data =
[[114 117 126 106]
 [121 127 117 142]
 [118 146 121 132]
 [132 122 128 126]
 [122 118 118 132]
 [118 123 114 120]]
Indices start at 1.
The entry in the top-left corner: 114
The bottom-left entry is 118
The entry just left of 128: 122
The entry directly below the smallest entry is 142
The entry in the top-right corner: 106
The entry in row 3 and column 1 -> 118
Report the entry in row 2 and column 1.
A: 121
The entry in row 1 and column 2 is 117
Report the entry in row 1 and column 3.
A: 126

Read these off the array that follows. Rows and columns are numbered from 1.
1) Find the entry at row 1, column 3.
2) Find the entry at row 2, column 2.
3) Find the entry in row 1 and column 1.
4) Find the entry directly below the smallest entry.
5) Find the entry at row 2, column 1.
6) Find the top entry of the column that holds the largest entry.
7) Find the top-right entry.
8) Find the entry in the bottom-right corner.
[[123 127 130 124 119 124 125 132 124 126 126 144]
 [123 125 141 142 121 120 137 124 115 144 126 122]
 [121 132 130 138 111 127 132 132 128 135 128 136]
 [140 129 145 144 109 123 127 129 128 104 128 111]
 [114 119 138 140 155 129 136 126 140 122 122 131]
 [122 130 121 139 124 131 124 124 141 126 129 131]
 [137 122 120 145 110 130 125 131 139 147 123 115]]
1) 130
2) 125
3) 123
4) 122
5) 123
6) 119
7) 144
8) 115

arr =
[[128 146 116 127 135]
 [141 139 125 115 148]
 [128 120 147 126 134]
 [147 121 139 123 110]
 [140 117 124 103 115]
 [115 106 125 139 102]
 [104 131 139 107 112]
 [128 120 146 126 134]
 [139 137 145 139 114]
 [104 131 141 107 112]
 [122 114 122 123 132]]
Which number is the entry in the top-right corner?
Answer: 135
The entry in the bottom-left corner: 122
The bottom entry of the column that holds the largest entry -> 132
Which number is the 1st entry on the main diagonal?
Answer: 128
Which number is the entry just left of the largest entry?
Answer: 115
Which number is the largest entry in the first column?
Answer: 147
The entry just right of the centre entry -> 139
The third entry on the main diagonal is 147
The second entry from the end, reading row by row: 123
Which number is the third entry from the end, reading row by row?
Answer: 122
Which number is the third entry, reading row by row?
Answer: 116
Which number is the minimum?
Answer: 102
Which number is the largest entry in the last column?
Answer: 148
The first entry of the smallest entry's row is 115
Which number is the entry directly above the centre entry?
Answer: 124
The entry directly below the largest entry -> 134

Questions about the array below.
1) The first entry on the diagonal from the top-right corner?
2) The 2nd entry on the main diagonal?
3) The entry in the bottom-left corner?
4) The fifth-last entry, reading row by row?
5) The entry directly below the largest entry?
6) The largest entry in the first row?
7) The top entry of the column that holds the smallest entry?
8) The first entry of the largest entry's row?
[[134 132 139 125]
 [118 129 125 125]
 [128 131 134 136]
 [130 128 121 125]
 [135 133 121 127]
 [142 136 132 137]
 [126 148 125 132]
 [126 102 130 133]
 [135 132 125 126]
 [129 119 135 122]
 [134 134 119 128]
 [124 126 133 122]
 [143 125 122 134]]
1) 125
2) 129
3) 143
4) 122
5) 102
6) 139
7) 132
8) 126

M =
[[131 143 126 119 130 122 136 132 120 140 131 139 142 126 124 119]
 [114 135 123 118 107 127 139 128 115 136 123 136 137 110 124 103]]
The entry directly above 110 -> 126
Report the second smallest entry.
Answer: 107
The fourth entry from the end, reading row by row is 137
Report the bottom-left entry.
Answer: 114
Report the top-right entry.
Answer: 119
Report the entry in the top-left corner.
Answer: 131
The last entry, reading row by row -> 103
Report the second entry on the diagonal from the top-right corner.
Answer: 124
The 2nd entry on the main diagonal: 135

Read these off the array that follows. Rows and columns are numbered from 1.
1) What is the entry in row 1 and column 1?
2) What is the entry in row 3 and column 2?
3) What is the entry in row 3 and column 1?
4) What is the entry in the bottom-right corner?
5) What is the entry at row 2, column 1?
6) What is the bottom entry of the column that holds the smallest entry?
7) What is the entry at row 3, column 3?
8) What is the entry at row 2, column 3?
[[101, 124, 103, 137, 139, 132, 136, 143, 132, 112],
 [106, 115, 109, 112, 131, 126, 119, 127, 127, 119],
 [141, 120, 138, 102, 125, 124, 128, 124, 117, 133],
 [115, 131, 114, 137, 131, 123, 131, 103, 131, 116],
 [117, 123, 112, 124, 133, 116, 128, 111, 126, 117],
 [122, 130, 116, 142, 118, 123, 118, 110, 130, 114],
 [129, 131, 120, 128, 113, 129, 121, 132, 115, 120],
 [118, 122, 117, 108, 125, 132, 125, 139, 113, 122],
 [123, 109, 125, 115, 141, 118, 130, 115, 142, 116],
 [108, 123, 110, 120, 146, 121, 142, 117, 123, 113]]
1) 101
2) 120
3) 141
4) 113
5) 106
6) 108
7) 138
8) 109

a = [128 128 139 119 149 132 125 140 116]
The entry just right of the centre entry -> 132
The entry just left of the largest entry is 119
